Here is a tiny trained network, its code and every weight. The questions are about switching its units off for an input and a class, where a switched-off unit gives its printed mean instead of its output.

import numpy as np


def w(rows, s, z=0):
    codes = np.array(rows[::2]) - 128.0
    scale = np.full(codes.shape[1], s)
    scale[-1] = z or s
    return codes * scale


def f(y):
    return np.maximum(y, 0)


def log_softmax(a):
    a = a - a.max(-1, keepdims=True)
    return a - np.log(np.exp(a).sum(-1, keepdims=True))


def net(x, mask):
    res = np.array(x, float).reshape(1, 7) / 4 @ E
    y = f(res @ A[0][:, :-1].T + A[0][:, -1])
    res = res + np.where(mask, y, B[0][:, -1]) @ B[0][:, :-1]
    return log_softmax(res[-1] @ U[:, :-1].T + U[:, -1])


A, B = {}, {}
E = w([
[80,5,132,138,76],'x0',
[169,69,184,195,167],'x1',
[86,116,200,161,182],'x2',
[62,118,85,92,152],'x3',
[141,95,144,154,76],'x4',
[72,180,148,226,73],'x5',
[168,173,88,205,87],'x6',
],0.011)
A[0] = w([
[159,62,82,39,110,113],'N0',
[148,79,199,163,158,177],'N1',
[5,161,109,116,126,198],'N2',
[156,103,168,168,184,119],'N3',
[158,86,155,197,111,220],'N4',
[1,127,116,117,105,165],'N5',
[116,89,216,157,179,112],'N6',
[185,113,113,161,62,204],'N7',
[220,218,125,98,167,222],'N8',
[104,61,124,119,159,251],'N9',
[168,151,130,244,94,208],'N10',
],0.011,0.0031)
B[0] = w([
[188,98,104,17,145,208],'N0',
[136,46,199,116,191,207],'N1',
[26,181,67,129,79,227],'N2',
[83,95,170,202,214,186],'N3',
[94,79,235,134,83,204],'N4',
[83,126,127,122,30,228],'N5',
[25,62,205,116,255,212],'N6',
[180,163,152,132,43,201],'N7',
[164,169,54,174,253,253],'N8',
[98,89,101,41,138,209],'N9',
[167,140,162,218,35,242],'N10',
],0.008,0.012)
U = w([
[177,208,43,160,167,213],'0',
[107,96,185,108,155,47],'1',
[186,115,92,7,109,250],'2',
[45,193,66,114,67,61],'3',
[224,148,180,164,51,119],'4',
],0.011,0.002)

Each question gives the input, the list of numbers given to net, and the class t.
The units are the neurons (one row each of A and B). Each row of codes is followed by its name. A weight is (code - 128) times the scale printed after its matrix; where a second scale follows, it is the last column's (A, B and U).
mask holds one flag per neuron, in row order. A switched-off neuron (its flag False) gives its mean, the last column of its row in B, instead of its output. The means were averaged over made-up inputs and are rounded, as every weight is.
A unit's drop is (log p(t) with every unit on - log p(t) with that unit switched off) / (log p(t) with every unit on - log p(t) with every unit switched off).
The circuit of an input: a set's keep is (log p(t) with only the set's units on - log p(t) with every unit switched off) / (log p(t) with every unit on - log p(t) with every unit switched off). Starting from all 11 units, units are removed one at a time, each time the one whose removal leaves the highest keep (on an exact tie, the one counted first), for as long as the keep stays at least 0.8.
units of the circuit, in order: the units of the circuit, biggest drop first
top k neurons: the k neurons with the biggest drops, biggest first
drop of u: that unit's drop, to one decimal
input [8,7,-1,4,-7,-8,6], class 2: units of the circuit, in order -> [N0]
input [-2,-7,7,0,0,-4,-2], class 3: units of the circuit, in order -> [N2, N1]
input [1,-4,-3,-1,-7,3,8], class 0: units of the circuit, in order -> [N4, N5]
input [7,2,5,8,-6,-8,3], class 2: top 2 neurons -> [N0, N9]
input [7,7,-3,7,-8,6,-2], class 3: top 2 neurons -> [N2, N5]
input [7,0,5,6,-3,-6,-2], class 2: top 2 neurons -> [N0, N9]
input [-2,-4,-7,-6,1,1,2], class 0: top 2 neurons -> [N8, N4]
input [-2,1,-7,-2,-7,-3,-2], class 0: top 2 neurons -> [N8, N9]
input [-6,-1,-7,7,-1,4,3], class 0: drop of N4 -> 0.1
input [8,-1,4,4,5,7,8], class 4: drop of N10 -> 0.8
input [6,-4,-4,-7,-5,1,-8], class 2: drop of N0 -> 0.1
